Where the symbols take the states:
z813: κ>z339, ζ>z376, φ>z828, γ>z898, δ>z952
z156: κ>z327, ζ>z300, φ>z872, γ>z793, δ>z765
z880: κ>z277, ζ>z940, φ>z219, γ>z821, δ>z852
z384: κ>z860, ζ>z248, φ>z764, γ>z206, δ>z186
z70: κ>z709, ζ>z243, φ>z931, γ>z489, δ>z973
z931: κ>z71, ζ>z70, φ>z698, γ>z86, δ>z921
z39: κ>z972, ζ>z827, φ>z539, γ>z477, δ>z819
z489: κ>z70, ζ>z921, φ>z86, γ>z435, δ>z612
z167: κ>z765, ζ>z349, φ>z834, γ>z804, δ>z860
z300: κ>z977, ζ>z111, φ>z156, γ>z273, δ>z399
z186: κ>z670, ζ>z187, φ>z908, γ>z695, δ>z200
z804: κ>z167, ζ>z346, φ>z626, γ>z876, δ>z384
z277: κ>z16, ζ>z920, φ>z452, γ>z880, δ>z885
z86: κ>z931, ζ>z489, φ>z243, γ>z973, δ>z16
z327: κ>z361, ζ>z977, φ>z744, γ>z156, δ>z111
z349: κ>z399, ζ>z626, φ>z167, γ>z346, δ>z876
z744: κ>z821, ζ>z327, φ>z852, γ>z872, δ>z300
z739: κ>z908, ζ>z695, φ>z187, γ>z200, δ>z774
z801: κ>z828, ζ>z898, φ>z376, γ>z952, δ>z104
z153: κ>z792, ζ>z539, φ>z972, γ>z827, δ>z477
z312: κ>z422, ζ>z185, φ>z758, γ>z71, δ>z698
z452: κ>z435, ζ>z277, φ>z612, γ>z219, δ>z940
z876: κ>z804, ζ>z764, φ>z860, γ>z248, δ>z206
z187: κ>z206, ζ>z739, φ>z186, γ>z586, δ>z850
z515: κ>z143, ζ>z758, φ>z422, γ>z185, δ>z71
z399: κ>z793, ζ>z834, φ>z765, γ>z349, δ>z804
z827: κ>z153, ζ>z458, φ>z39, γ>z982, δ>z563
z977: κ>z852, ζ>z872, φ>z327, γ>z300, δ>z793
z764: κ>z346, ζ>z384, φ>z876, γ>z670, δ>z908
z677: κ>z407, ζ>z143, φ>z177, γ>z422, δ>z758
z337: κ>z925, ζ>z407, φ>z839, γ>z177, δ>z143
z71: κ>z312, ζ>z709, φ>z487, γ>z931, δ>z243
z952: κ>z801, ζ>z925, φ>z760, γ>z839, δ>z407
z709: κ>z185, ζ>z698, φ>z71, γ>z70, δ>z86
z908: κ>z248, ζ>z186, φ>z206, γ>z739, δ>z586
z586: κ>z187, ζ>z200, φ>z695, γ>z774, δ>z360
z360: κ>z850, ζ>z972, φ>z792, γ>z539, δ>z827
z428: κ>z819, ζ>z828, φ>z339, γ>z376, δ>z898
z834: κ>z273, ζ>z167, φ>z399, γ>z626, δ>z346
z487: κ>z758, ζ>z71, φ>z185, γ>z698, δ>z70
z758: κ>z803, ζ>z312, φ>z515, γ>z487, δ>z709
z422: κ>z677, ζ>z515, φ>z803, γ>z312, δ>z487
z458: κ>z539, ζ>z477, φ>z827, γ>z819, δ>z339
z972: κ>z774, ζ>z153, φ>z360, γ>z39, δ>z458
z177: κ>z337, ζ>z677, φ>z810, γ>z803, δ>z515
z143: κ>z810, ζ>z803, φ>z677, γ>z515, δ>z312
z435: κ>z489, ζ>z16, φ>z973, γ>z452, δ>z920
z774: κ>z586, ζ>z792, φ>z850, γ>z972, δ>z539
z852: κ>z885, ζ>z744, φ>z361, γ>z977, δ>z156
z872: κ>z744, ζ>z156, φ>z977, γ>z111, δ>z273
z850: κ>z695, ζ>z774, φ>z200, γ>z360, δ>z153
z819: κ>z458, ζ>z563, φ>z982, γ>z428, δ>z813
z765: κ>z111, ζ>z399, φ>z273, γ>z167, δ>z626
z339: κ>z982, ζ>z428, φ>z563, γ>z813, δ>z801
z219: κ>z452, ζ>z880, φ>z920, γ>z885, δ>z361
z243: κ>z698, ζ>z86, φ>z70, γ>z921, δ>z435
z821: κ>z880, ζ>z361, φ>z885, γ>z744, δ>z977
z925: κ>z898, ζ>z104, φ>z952, γ>z337, δ>z810
z920: κ>z612, ζ>z219, φ>z277, γ>z940, δ>z821
z695: κ>z186, ζ>z586, φ>z739, γ>z850, δ>z792
z940: κ>z920, ζ>z885, φ>z880, γ>z361, δ>z744
z828: κ>z563, ζ>z813, φ>z428, γ>z801, δ>z760
z810: κ>z839, ζ>z177, φ>z407, γ>z143, δ>z422
z111: κ>z872, ζ>z793, φ>z300, γ>z765, δ>z834
z16: κ>z921, ζ>z612, φ>z435, γ>z277, δ>z219
z793: κ>z156, ζ>z273, φ>z111, γ>z399, δ>z167
z839: κ>z952, ζ>z337, φ>z104, γ>z810, δ>z677
z898: κ>z813, ζ>z760, φ>z801, γ>z925, δ>z839
z407: κ>z104, ζ>z810, φ>z337, γ>z677, δ>z803
z346: κ>z349, ζ>z860, φ>z804, γ>z764, δ>z248
z626: κ>z834, ζ>z804, φ>z349, γ>z860, δ>z764
z104: κ>z760, ζ>z839, φ>z925, γ>z407, δ>z177
z248: κ>z876, ζ>z670, φ>z384, γ>z908, δ>z187
z803: κ>z177, ζ>z422, φ>z143, γ>z758, δ>z185
z563: κ>z477, ζ>z339, φ>z819, γ>z828, δ>z376
z973: κ>z86, ζ>z435, φ>z921, γ>z612, δ>z277
z206: κ>z384, ζ>z908, φ>z670, γ>z187, δ>z695
z376: κ>z428, ζ>z801, φ>z813, γ>z760, δ>z925
z670: κ>z764, ζ>z206, φ>z248, γ>z186, δ>z739
z921: κ>z243, ζ>z973, φ>z489, γ>z16, δ>z452
z982: κ>z827, ζ>z819, φ>z477, γ>z339, δ>z828
z539: κ>z360, ζ>z39, φ>z153, γ>z458, δ>z982
z361: κ>z940, ζ>z852, φ>z821, γ>z327, δ>z872
z698: κ>z487, ζ>z931, φ>z709, γ>z243, δ>z489
z885: κ>z219, ζ>z821, φ>z940, γ>z852, δ>z327
z200: κ>z739, ζ>z850, φ>z586, γ>z792, δ>z972
z273: κ>z300, ζ>z765, φ>z793, γ>z834, δ>z349
z792: κ>z200, ζ>z360, φ>z774, γ>z153, δ>z39
z477: κ>z39, ζ>z982, φ>z458, γ>z563, δ>z428
z860: κ>z626, ζ>z876, φ>z346, γ>z384, δ>z670
z185: κ>z515, ζ>z487, φ>z312, γ>z709, δ>z931
z760: κ>z376, ζ>z952, φ>z898, γ>z104, δ>z337
z612: κ>z973, ζ>z452, φ>z16, γ>z920, δ>z880

In the rows, zero is written as 448.

The rows follow the links: the fewer symbols apart two states are, the more alike their rows tend to be.

Each row is also shifted at random along 4 hidden directions that mean nothing.

Some states, each with a row of numbers:
z925	504,341,393,384,490,554,375,602,472,333,424,567,330,452,233,381,526,365,562,402,259,521,407,461
z626	603,649,505,549,612,653,376,245,429,512,531,353,503,480,503,495,391,546,173,470,450,309,458,702
z931	522,286,562,401,449,537,569,489,380,453,471,523,440,459,512,393,386,461,732,527,536,634,585,364
z489	237,333,540,343,447,506,383,464,357,460,521,422,458,479,569,447,429,473,724,555,599,618,593,480
z758	254,295,525,328,469,351,454,547,408,351,476,535,371,474,369,383,520,463,721,502,407,634,573,329
z399	557,608,524,491,531,497,578,236,482,530,527,350,558,549,510,566,349,482,222,496,506,356,489,560
z940	732,424,528,419,418,391,434,337,474,537,478,364,552,565,571,576,307,464,526,540,656,540,559,399
z765	646,550,541,523,425,811,431,257,443,562,455,335,578,496,541,582,427,537,246,471,521,333,487,274
z839	334,319,425,354,496,552,632,607,476,331,447,576,350,464,258,368,475,305,588,432,279,556,451,516
z337	559,331,434,392,500,492,565,593,476,342,428,598,348,471,252,365,478,350,592,429,269,570,468,461
z698	444,321,551,385,547,573,462,496,362,421,524,507,414,465,494,372,395,460,730,541,501,631,589,602
z810	508,325,458,374,556,505,578,578,443,338,468,591,339,488,273,361,446,359,631,447,295,596,496,581
z70	447,327,557,380,481,277,617,484,405,435,508,504,454,498,513,411,353,429,720,556,554,655,604,451
z612	485,380,517,357,456,351,495,404,428,500,516,406,508,537,587,505,309,439,643,574,645,610,578,527
z793	311,609,507,403,455,56,160,222,501,479,507,244,523,597,477,639,494,598,290,520,550,383,514,388
z921	605,337,554,406,449,472,315,446,381,481,467,447,463,483,556,446,397,509,707,546,609,605,593,386
z16	499,361,539,378,436,462,446,420,399,499,488,413,503,508,581,487,348,452,657,552,645,595,570,429
z876	272,606,491,539,466,600,541,313,413,511,473,379,511,409,532,474,481,536,185,416,447,274,419,461
z477	461,422,263,493,368,518,458,600,488,413,342,519,389,327,352,376,505,330,382,319,325,352,256,430
z908	603,616,423,631,511,354,435,371,431,476,430,440,443,336,508,397,445,545,186,379,395,250,342,583
z695	260,565,372,569,423,382,728,463,432,467,411,470,466,318,523,367,439,413,235,365,396,285,305,543
z219	363,410,521,353,381,399,413,361,435,525,492,345,541,549,592,568,365,445,582,565,662,552,564,354
z885	518,451,514,378,416,250,447,322,477,534,508,334,570,597,567,602,319,442,514,563,668,540,555,415
z982	221,396,269,445,347,759,520,630,452,426,352,502,395,311,364,372,529,293,405,325,333,351,258,435
z339	632,372,294,489,350,529,419,623,516,404,317,547,374,370,288,383,518,334,438,319,293,404,292,313
z852	316,484,496,353,397,337,403,303,484,519,505,283,570,581,561,631,378,457,456,549,643,481,546,378
z86	528,366,546,380,538,318,164,450,378,439,520,441,411,496,496,427,418,536,720,556,574,624,593,576
z435	741,348,542,421,436,383,322,419,416,502,473,434,476,508,557,479,362,501,663,553,628,600,580,388
z539	479,454,285,539,313,398,331,564,475,427,312,485,403,282,398,384,552,413,327,303,344,305,243,300
z804	543,613,505,556,425,451,353,267,447,523,429,361,517,455,504,535,500,600,181,432,469,278,449,266
z111	433,554,522,441,486,516,583,256,478,537,525,327,583,579,544,601,344,452,301,513,566,407,517,488
z972	399,485,282,546,403,416,695,545,467,451,376,526,419,316,450,354,420,323,303,343,356,318,249,582
z452	423,366,527,379,422,794,279,401,365,542,503,363,511,484,617,498,392,474,642,559,658,561,565,459
z300	429,551,529,426,430,620,161,252,443,544,489,258,562,547,537,633,475,561,318,507,574,383,527,350
z813	572,383,299,431,450,577,353,610,494,370,380,543,335,398,257,383,510,331,469,359,278,436,318,522

Complete each set of four: the symbols that take the first to the second take the third to the fourth, perhaps in another order.
Answer with the state's name.
491,591,463,610,440,543,546,344,424,501,413,424,493,361,541,433,457,531,177,388,418,251,387,390
: 555,599,384,613,497,276,556,419,444,469,415,475,439,337,504,373,420,478,198,373,387,277,309,617
:: 248,622,507,521,446,478,367,288,431,493,460,329,510,444,519,517,524,580,196,431,454,288,443,386
: z670

567,618,519,486,526,374,445,238,487,514,512,322,542,568,495,572,370,518,241,504,511,374,499,548
: 353,628,500,527,429,298,467,273,447,482,447,347,514,459,504,526,494,583,187,430,456,298,436,321
:: 442,615,500,561,417,392,333,290,441,502,416,352,501,429,507,514,525,621,181,420,449,270,420,247
: z908

393,439,264,479,429,619,534,594,474,417,396,515,381,331,370,369,454,298,383,339,326,358,258,659
: 501,397,296,428,419,483,306,613,495,369,371,514,337,396,254,391,539,349,471,343,273,426,306,469
:: 569,522,512,416,416,270,290,254,505,525,484,290,555,600,519,636,394,514,376,535,613,446,532,346
: z273

336,548,308,555,463,338,376,493,441,438,415,449,407,307,463,358,498,444,258,351,378,270,268,637
: 113,432,260,427,379,418,548,601,493,391,391,491,383,339,358,387,510,306,408,327,333,364,266,524
:: 273,572,453,594,398,490,804,369,437,507,429,436,525,347,550,425,438,466,187,387,420,273,385,362
: z850

553,572,513,453,468,399,362,240,487,532,499,309,557,570,518,622,394,517,292,513,560,400,515,412
: 378,589,514,416,505,360,339,237,476,503,540,290,541,574,510,609,412,518,276,509,552,374,497,532
:: 560,540,366,622,359,438,340,448,420,477,328,461,438,271,501,372,546,543,242,325,392,236,293,303
: z200

511,317,456,369,491,403,420,586,463,328,432,574,334,476,253,371,524,418,629,432,300,581,489,381
: 398,282,549,379,466,546,499,533,379,403,467,538,391,467,426,365,483,467,721,501,436,631,583,331
:: 375,603,479,580,464,447,630,325,432,500,451,407,501,384,526,452,454,527,176,401,428,264,405,428
: z586

453,621,524,533,516,627,578,260,434,524,512,370,541,486,523,529,391,503,197,460,469,324,466,525
: 516,592,517,430,526,439,330,242,469,518,540,306,538,571,502,602,376,524,288,520,550,397,518,579
:: 523,394,526,367,380,72,432,387,474,496,479,390,524,562,565,562,349,472,621,566,669,592,575,305
: z489

436,554,342,580,383,119,717,478,478,459,384,489,451,325,478,387,435,415,237,346,384,303,284,441
: 477,503,274,532,416,263,470,546,495,407,381,485,393,328,412,360,463,378,308,335,352,310,243,584
:: 365,452,504,364,376,287,601,319,494,538,490,331,591,593,571,625,342,410,473,553,654,512,550,330
: z156

560,283,554,403,519,534,741,537,403,406,490,595,415,483,426,353,368,397,711,516,425,654,584,467
: 450,284,563,385,408,488,374,523,377,413,437,522,410,453,457,386,511,520,738,501,478,617,596,194
:: 333,621,406,577,496,291,450,386,429,458,447,412,445,344,499,397,478,524,198,385,402,260,337,590
: z739

419,390,327,376,492,410,244,586,489,321,427,533,309,450,209,384,544,371,520,389,269,482,368,578
: 530,387,318,419,484,503,318,603,499,353,402,531,325,420,233,381,512,343,480,359,264,457,346,572
:: 504,306,561,397,465,599,494,484,359,468,483,491,452,467,542,395,392,460,728,545,562,626,582,434
: z931

379,452,253,447,458,483,352,609,482,379,409,485,357,355,329,363,502,331,391,342,318,374,265,700
: 606,341,336,429,375,430,317,619,510,361,331,548,337,413,230,402,569,377,497,345,270,463,356,236
:: 278,347,468,333,575,454,363,575,433,308,505,546,311,480,268,360,520,410,655,482,312,583,514,633
: z185

543,318,561,395,463,660,490,469,362,487,498,479,476,469,579,423,379,450,706,541,593,618,590,434
: 386,318,551,363,478,591,342,480,351,454,506,450,446,460,544,407,434,492,733,540,560,611,584,485
:: 484,278,558,390,423,361,529,536,415,390,428,563,399,465,382,382,494,476,707,489,419,637,582,196
: z515

422,611,519,531,461,551,502,258,443,515,477,356,542,483,533,533,448,538,188,442,474,307,466,398
: 595,615,466,611,411,244,248,328,450,470,390,388,457,379,487,456,537,646,182,378,422,249,380,264
:: 547,638,508,505,490,193,207,230,485,485,487,293,514,546,472,576,466,607,215,479,498,332,482,425
: z876

524,317,551,391,436,475,531,447,394,491,479,465,491,482,571,453,356,445,705,558,618,627,592,392
: 407,402,524,376,387,605,544,366,423,557,498,356,584,549,613,565,330,399,568,546,668,539,548,383
:: 312,314,491,351,553,546,658,564,433,340,500,578,354,481,315,361,442,359,664,472,333,629,536,567
: z709

508,491,512,404,419,401,487,276,495,546,497,318,588,583,549,627,347,456,399,538,619,469,531,358
: 581,549,523,420,471,407,306,247,488,535,521,302,559,588,524,620,373,499,343,523,592,434,522,488
:: 381,306,548,374,500,508,552,529,382,402,501,542,395,457,440,371,435,446,725,521,453,652,582,471
: z709

496,620,423,607,485,482,423,376,418,486,440,427,453,333,513,400,477,550,182,383,391,256,340,562
: 238,607,486,561,432,505,497,331,409,491,439,385,499,383,529,449,515,552,184,397,437,257,391,369
:: 316,522,304,546,324,138,473,522,483,434,347,461,421,306,448,391,520,447,288,322,374,287,263,330
: z586

329,486,513,365,397,571,407,284,460,540,501,293,585,574,572,631,400,464,412,530,634,444,538,367
: 510,512,510,402,452,425,290,277,470,525,522,294,554,583,552,613,373,491,416,550,633,466,548,478
:: 474,380,287,436,349,367,389,623,527,366,343,521,359,379,268,389,552,346,444,340,298,420,293,311
: z339

322,629,441,575,512,337,648,342,435,477,476,420,488,389,524,417,422,503,172,408,413,275,372,636
: 152,537,378,562,335,551,538,462,407,487,369,433,463,275,541,383,549,480,245,330,407,257,305,290
:: 341,301,525,351,490,437,616,563,410,360,469,572,376,478,361,374,458,411,705,483,389,631,568,406
: z709

